Below is a small trained network, with its code and all its weights. Each question gives an input and a target symbol and asks what happens when units are switched off, that is, made to give their printed mean instead of their output.

import numpy as np


def w(rows, s, z=0):
    codes = np.array(rows[::2]) - 128.0
    scale = np.full(codes.shape[1], s)
    scale[-1] = z or s
    return codes * scale


def norm(h):
    return h / np.sqrt((h * h).mean(-1, keepdims=True) + 1e-5)


def f(y):
    return y / 2 * (1 + np.tanh(0.7978845608 * (y + 0.044715 * y**3)))


def softmax(a):
    e = np.exp(a - a.max(-1, keepdims=True))
    return e / e.sum(-1, keepdims=True)


def log_softmax(a):
    a = a - a.max(-1, keepdims=True)
    return a - np.log(np.exp(a).sum(-1, keepdims=True))


def net(x, mask):
    ids = ['αβγδεζηθλμξπσψω'.index(c) for c in x.split()]
    T = len(ids)
    res = E[ids] + P[:T]
    u = 0
    for l in range(3):
        r = norm(res)
        for j in range(2):
            rows = slice(2 * j, 2 * j + 2)
            q, k, v = (r @ M[l][rows].T for M in (Q, K, V))
            z = softmax(np.where(np.tri(T) > 0, q @ k.T / 2**0.5, -1e9)) @ v
            o = O[l][rows]
            res = res + np.where(mask[u + j], z, o[:, -1]) @ o[:, :-1]
        u += 2
        y = f(norm(res) @ A[l][:, :-1].T + A[l][:, -1])
        res = res + np.where(mask[u : u + 8], y, B[l][:, -1]) @ B[l][:, :-1]
        u += 8
    return log_softmax(norm(res)[-1] @ U[:, :-1].T + U[:, -1])


Q, K, V, O, A, B = {}, {}, {}, {}, {}, {}
E = w([
[185,151,89,184,129],'α',
[113,165,27,147,129],'β',
[157,88,89,134,145],'γ',
[93,105,113,152,138],'δ',
[184,184,181,157,189],'ε',
[183,229,123,125,153],'ζ',
[67,89,202,218,118],'η',
[145,163,190,186,122],'θ',
[172,148,153,78,182],'λ',
[143,95,123,172,104],'μ',
[181,170,179,146,121],'ξ',
[104,81,142,151,131],'π',
[74,190,62,103,254],'σ',
[92,147,149,106,104],'ψ',
[180,115,172,107,150],'ω',
],0.02)
P = w([
[254,59,153,103,219],'0',
[72,170,205,115,151],'1',
[88,157,138,168,184],'2',
[72,147,130,173,178],'3',
[52,116,77,139,149],'4',
[79,148,116,154,166],'5',
[72,141,120,164,151],'6',
[85,143,116,125,167],'7',
[97,170,137,154,165],'8',
[67,135,97,144,170],'9',
],0.0091)
Q[0] = w([
[219,76,98,156,122],'L0H1',
[3,241,152,101,152],'L0H1',
[141,139,100,175,180],'L0H2',
[154,98,122,169,124],'L0H2',
],0.023)
K[0] = w([
[60,121,191,162,82],'L0H1',
[199,165,3,50,208],'L0H1',
[147,128,195,171,140],'L0H2',
[145,84,131,141,101],'L0H2',
],0.021)
V[0] = w([
[204,171,42,82,179],'L0H1',
[126,109,69,70,175],'L0H1',
[82,167,209,207,179],'L0H2',
[254,46,227,167,45],'L0H2',
],0.0095)
O[0] = w([
[170,128,155,192,76,193],'L0H1',
[153,108,186,159,123,154],'L0H1',
[75,173,161,97,108,248],'L0H2',
[105,49,128,2,56,180],'L0H2',
],0.0096,0.012)
A[0] = w([
[139,136,10,37,211,165],'L0N1',
[40,93,89,187,58,4],'L0N2',
[121,80,74,176,39,120],'L0N3',
[88,68,190,158,118,89],'L0N4',
[160,78,126,181,182,154],'L0N5',
[102,108,118,92,146,120],'L0N6',
[110,157,211,135,143,114],'L0N7',
[177,215,67,84,102,142],'L0N8',
],0.013,0.0034)
B[0] = w([
[30,193,105,242,179,194],'L0N1',
[181,152,235,139,172,183],'L0N2',
[99,215,95,11,169,155],'L0N3',
[127,165,156,96,148,202],'L0N4',
[146,173,136,17,167,131],'L0N5',
[86,171,121,192,139,152],'L0N6',
[62,128,86,60,108,254],'L0N7',
[172,162,151,78,184,164],'L0N8',
],0.011,0.0076)
Q[1] = w([
[109,140,208,87,155],'L1H1',
[81,142,69,152,138],'L1H1',
[95,60,55,251,117],'L1H2',
[38,157,37,162,155],'L1H2',
],0.016)
K[1] = w([
[186,78,125,160,112],'L1H1',
[126,158,143,176,81],'L1H1',
[65,254,150,133,98],'L1H2',
[147,222,237,98,71],'L1H2',
],0.017)
V[1] = w([
[60,163,154,54,132],'L1H1',
[157,196,207,139,95],'L1H1',
[129,4,121,148,182],'L1H2',
[157,147,99,110,247],'L1H2',
],0.023)
O[1] = w([
[147,90,207,107,220,248],'L1H1',
[69,155,124,31,133,192],'L1H1',
[188,154,254,191,25,100],'L1H2',
[185,240,123,183,150,114],'L1H2',
],0.014)
A[1] = w([
[126,99,139,207,7,63],'L1N1',
[176,141,120,207,41,7],'L1N2',
[53,172,49,116,65,67],'L1N3',
[175,113,119,199,181,75],'L1N4',
[116,146,17,120,179,119],'L1N5',
[106,92,100,251,139,28],'L1N6',
[168,98,192,127,124,51],'L1N7',
[35,187,168,160,134,60],'L1N8',
],0.013,0.0018)
B[1] = w([
[170,101,100,106,251,177],'L1N1',
[105,197,135,56,111,165],'L1N2',
[102,241,172,116,144,165],'L1N3',
[217,103,212,76,131,120],'L1N4',
[12,60,86,216,92,249],'L1N5',
[166,145,139,30,145,112],'L1N6',
[34,173,25,142,110,229],'L1N7',
[216,136,72,113,182,255],'L1N8',
],0.012,0.0049)
Q[2] = w([
[177,49,3,115,132],'L2H1',
[104,177,126,135,128],'L2H1',
[202,148,85,113,96],'L2H2',
[83,234,240,105,177],'L2H2',
],0.026)
K[2] = w([
[10,200,148,111,161],'L2H1',
[142,155,124,119,134],'L2H1',
[129,178,156,84,184],'L2H2',
[252,84,123,145,75],'L2H2',
],0.031)
V[2] = w([
[135,98,24,127,226],'L2H1',
[35,183,251,202,184],'L2H1',
[23,176,149,42,106],'L2H2',
[133,72,134,190,64],'L2H2',
],0.027)
O[2] = w([
[164,126,74,64,254,104],'L2H1',
[23,205,218,212,173,241],'L2H1',
[129,210,131,31,91,255],'L2H2',
[39,81,47,153,108,31],'L2H2',
],0.017,0.0072)
A[2] = w([
[75,91,174,159,79,78],'L2N1',
[160,153,142,133,177,59],'L2N2',
[135,130,208,121,128,92],'L2N3',
[91,187,154,51,199,255],'L2N4',
[173,181,70,101,159,102],'L2N5',
[150,153,130,251,124,184],'L2N6',
[144,181,67,149,98,52],'L2N7',
[34,71,119,129,141,89],'L2N8',
],0.022,0.0026)
B[2] = w([
[115,164,3,113,163,176],'L2N1',
[107,142,52,102,73,153],'L2N2',
[170,157,123,57,113,170],'L2N3',
[119,18,113,205,180,254],'L2N4',
[67,180,75,167,87,159],'L2N5',
[189,20,136,105,118,171],'L2N6',
[141,186,164,159,68,129],'L2N7',
[73,133,153,103,230,176],'L2N8',
],0.025,0.021)
U = w([
[206,103,46,96,158,124],'α',
[120,196,60,207,111,148],'β',
[202,60,128,167,120,186],'γ',
[191,124,213,172,182,136],'δ',
[180,184,168,63,203,112],'ε',
[140,223,47,88,177,94],'ζ',
[45,179,234,157,162,101],'η',
[128,29,198,52,162,97],'θ',
[137,183,162,124,105,254],'λ',
[118,24,56,175,111,80],'μ',
[102,86,119,33,88,155],'ξ',
[82,83,165,240,95,132],'π',
[194,160,106,242,192,102],'σ',
[2,178,92,90,99,81],'ψ',
[78,100,68,161,56,143],'ω',
],0.014,0.0087)

Each question gives the input, a string of symbols that net reads in full, and the target symbol t.
The units are the heads (2 rows each of Q, K, V and O) and the neurons (one row each of A and B). Each row of codes is followed by its name. A weight is (code - 128) times the scale printed after its matrix; where a second scale follows, it is the last column's (O, A, B and U).
mask holds one flag per unit, layer by layer, with each layer's heads first. A switched-off unit (its flag False) gives its mean, the last column of its rows in O or B, instead of its output. The means were averaged over made-up inputs and are rounded, as every weight is.
A unit's drop is (log p(t) with every unit on - log p(t) with that unit switched off) / (log p(t) with every unit on - log p(t) with every unit switched off).
The circuit of an input: a set's keep is (log p(t) with only the set's units on - log p(t) with every unit switched off) / (log p(t) with every unit on - log p(t) with every unit switched off). Starting from the 12 units with the biggest drops (on a tie, the unit counted first), units are removed one at a time, each time the one whose removal leaves the highest keep (on an exact tie, the one counted first), for as long as the keep stays at least 0.8.
units of the circuit, in order: the units of the circuit, biggest drop first
unit that matters most: the unit with the biggest drop
top k neurons: the k neurons with the biggest drops, biggest first
k most important neurons of layer l: the k neurons of layer l with the biggest drops, biggest first
which heads matter: for each layer, one digit per head in row order, 1 if its drop is at least 0.15 and else 0, layers parted by /
input θ η π ω η ε ξ, target θ: units of the circuit, in order : [L1H2; L2H2; L2N4; L2N1]
input θ α η λ, target θ: unit that matters most : L0H2
input π π ε η, target π: units of the circuit, in order : [L1H2; L0H2; L2H1; L0N2]
input λ ψ η η ψ ψ π ξ α η, target λ: top 2 neurons : [L2N4; L0N3]
input ξ ψ γ ξ β ζ, target ξ: which heads matter : 01 / 01 / 10
input ξ ζ ψ α γ β, target ξ: which heads matter : 01 / 01 / 10
input α ψ δ η θ π λ, target α: units of the circuit, in order : [L0H2; L2H1; L1H1]
input π η ζ, target π: which heads matter : 11 / 11 / 11
input β β ψ δ ω θ η, target β: which heads matter : 11 / 10 / 00
input η η θ η ψ, target η: which heads matter : 10 / 11 / 10
input ψ ζ ξ λ β, target ψ: which heads matter : 11 / 01 / 11
input μ θ π, target μ: which heads matter : 11 / 11 / 11
input ψ ε λ γ δ λ, target ψ: which heads matter : 01 / 01 / 10
input β β ξ μ β θ ω σ π δ, target β: which heads matter : 11 / 11 / 00
input π ζ θ θ, target π: most important neuron of layer 2 : [L2N6]
input γ ψ η ζ η ψ ζ β β, target γ: which heads matter : 01 / 11 / 01
input ζ μ ξ λ ξ λ ζ, target ζ: which heads matter : 11 / 11 / 11
input ε α μ α ζ η ω ψ π, target ε: which heads matter : 01 / 00 / 01
input π ψ ε θ λ θ θ α θ, target π: which heads matter : 11 / 11 / 11
input λ γ ψ ω θ, target λ: unit that matters most : L1H2
input ξ ψ π, target ξ: top 2 neurons : [L0N7; L2N4]
input θ λ η θ ξ, target θ: top 2 neurons : [L1N5; L2N4]
input ψ ω ζ ψ λ β α η δ, target ψ: 2 most important neurons of layer 2 : [L2N1; L2N4]
input γ ζ β ε, target γ: top 2 neurons : [L2N6; L0N5]
input γ δ ξ ξ ω ξ δ λ, target γ: 3 most important neurons of layer 0 : [L0N5; L0N3; L0N2]
